Below is a small trained network, with its code and all its weights. Each question gives an input and a target symbol and asks what happens when units are switched off, that is, made to give their printed mean instead of their output.

import numpy as np


def w(rows, s, z=0):
    codes = np.array(rows[::2]) - 128.0
    scale = np.full(codes.shape[1], s)
    scale[-1] = z or s
    return codes * scale


def f(y):
    return y / 2 * (1 + np.tanh(0.7978845608 * (y + 0.044715 * y**3)))


def softmax(a):
    e = np.exp(a - a.max(-1, keepdims=True))
    return e / e.sum(-1, keepdims=True)


def log_softmax(a):
    a = a - a.max(-1, keepdims=True)
    return a - np.log(np.exp(a).sum(-1, keepdims=True))


def net(x, mask):
    ids = ['ΞΣαβγδζθλμτφψω'.index(c) for c in x.split()]
    T = len(ids)
    res = E[ids] + P[:T]
    r = res
    for j in range(2):
        rows = slice(2 * j, 2 * j + 2)
        q, k, v = (r @ M[0][rows].T for M in (Q, K, V))
        z = softmax(np.where(np.tri(T) > 0, q @ k.T / 2**0.5, -1e9)) @ v
        o = O[0][rows]
        res = res + np.where(mask[j], z, o[:, -1]) @ o[:, :-1]
    y = f(res @ A[0][:, :-1].T + A[0][:, -1])
    res = res + np.where(mask[2:14], y, B[0][:, -1]) @ B[0][:, :-1]
    return log_softmax(res[-1] @ U[:, :-1].T + U[:, -1])


Q, K, V, O, A, B = {}, {}, {}, {}, {}, {}
E = w([
[69,133,33,147],'Ξ',
[119,238,210,153],'Σ',
[192,125,174,115],'α',
[135,89,116,120],'β',
[137,89,107,251],'γ',
[166,66,181,202],'δ',
[203,81,71,49],'ζ',
[165,170,104,99],'θ',
[105,189,114,119],'λ',
[94,72,114,159],'μ',
[133,51,198,102],'τ',
[92,173,200,158],'φ',
[122,135,109,60],'ψ',
[43,128,175,145],'ω',
],0.025)
P = w([
[134,238,179,170],'0',
[112,83,2,98],'1',
[136,233,187,173],'2',
[144,80,3,104],'3',
[140,233,195,178],'4',
[154,73,12,107],'5',
[142,236,193,182],'6',
],0.0094)
Q[0] = w([
[196,226,94,240],'h0',
[89,186,99,73],'h0',
[62,169,144,198],'h1',
[185,127,131,253],'h1',
],0.0069)
K[0] = w([
[165,227,88,158],'h0',
[61,182,42,108],'h0',
[1,184,136,157],'h1',
[215,129,150,231],'h1',
],0.0098)
V[0] = w([
[196,255,96,200],'h0',
[62,36,102,33],'h0',
[201,198,101,221],'h1',
[89,24,143,192],'h1',
],0.004)
O[0] = w([
[182,235,41,243,93],'h0',
[145,202,1,191,122],'h0',
[175,117,115,205,139],'h1',
[125,176,107,187,255],'h1',
],0.004,0.0012)
A[0] = w([
[138,108,248,85,57],'n0',
[92,79,109,100,102],'n1',
[153,20,110,95,159],'n2',
[220,48,129,110,161],'n3',
[253,149,193,46,91],'n4',
[82,72,62,83,88],'n5',
[198,91,126,25,2],'n6',
[175,100,62,64,168],'n7',
[142,74,68,178,36],'n8',
[11,111,124,159,112],'n9',
[204,102,101,97,138],'n10',
[47,196,118,97,124],'n11',
],0.013,0.009)
B[0] = w([
[172,103,169,87,168],'n0',
[228,168,193,215,173],'n1',
[85,195,119,166,234],'n2',
[76,101,135,98,198],'n3',
[166,78,34,107,186],'n4',
[200,163,136,151,213],'n5',
[154,119,11,219,158],'n6',
[112,93,215,73,211],'n7',
[126,192,114,51,178],'n8',
[129,56,96,164,254],'n9',
[137,103,197,127,160],'n10',
[114,169,131,78,208],'n11',
],0.011,0.0085)
U = w([
[178,154,56,119,79],'Ξ',
[81,195,136,131,133],'Σ',
[112,71,79,99,91],'α',
[81,145,210,129,32],'β',
[88,143,40,122,129],'γ',
[10,113,180,109,132],'δ',
[183,88,104,129,71],'ζ',
[114,77,167,83,156],'θ',
[83,136,97,51,194],'λ',
[177,151,115,194,167],'μ',
[138,88,205,176,4],'τ',
[87,124,131,119,251],'φ',
[184,157,169,121,96],'ψ',
[91,61,103,184,205],'ω',
],0.014,0.0047)

Each question gives the input, a string of symbols that net reads in full, and the target symbol t.
The units are the heads (2 rows each of Q, K, V and O) and the neurons (one row each of A and B). Each row of codes is followed by its name. A weight is (code - 128) times the scale printed after its matrix; where a second scale follows, it is the last column's (O, A, B and U).
mask holds one flag per unit, heads first, then neurons. A switched-off unit (its flag False) gives its mean, the last column of its rows in O or B, instead of its output. The means were averaged over made-up inputs and are rounded, as every weight is.
A unit's drop is (log p(t) with every unit on - log p(t) with that unit switched off) / (log p(t) with every unit on - log p(t) with every unit switched off).
The circuit of an input: a set's keep is (log p(t) with only the set's units on - log p(t) with every unit switched off) / (log p(t) with every unit on - log p(t) with every unit switched off). Starting from the 12 units with the biggest drops (on a tie, the unit counted first), units are removed one at a time, each time the one whose removal leaves the highest keep (on an exact tie, the one counted first), for as long as the keep stays at least 0.8.
circuit, biggest first: the units of the circuit, biggest drop first
most important unit: the unit with the biggest drop
top k neurons: the k neurons with the biggest drops, biggest first
which heads matter: for each layer, one digit per head in row order, 1 if its drop is at least 0.15 and else 0, layers parted by /
drop of u: that unit's drop, to one decimal
input γ τ ψ β, target β: most important unit -> n7
input μ γ τ μ μ, target ω: which heads matter -> 00
input δ φ ζ, target α: circuit, biggest first -> n6, n4, n3, n7
input β μ β μ ψ λ, target λ: which heads matter -> 00
input ω μ θ μ φ ψ, target ψ: which heads matter -> 00
input α ω ω τ μ ω θ, target Ξ: top 3 neurons -> n4, n7, n3
input ω ψ μ Ξ, target Ξ: which heads matter -> 00
input ψ μ ψ δ μ ω, target ω: top 3 neurons -> n9, n8, n7
input Ξ τ ψ μ β α, target α: top 4 neurons -> n4, n6, n3, n1
input μ θ μ μ μ β, target β: drop of n2 -> 0.2
input δ μ Σ μ τ θ, target θ: drop of n7 -> 0.6
input Σ γ μ Ξ α, target ζ: drop of n2 -> 0.1
input Σ τ Σ ω, target ω: top 2 neurons -> n9, n8
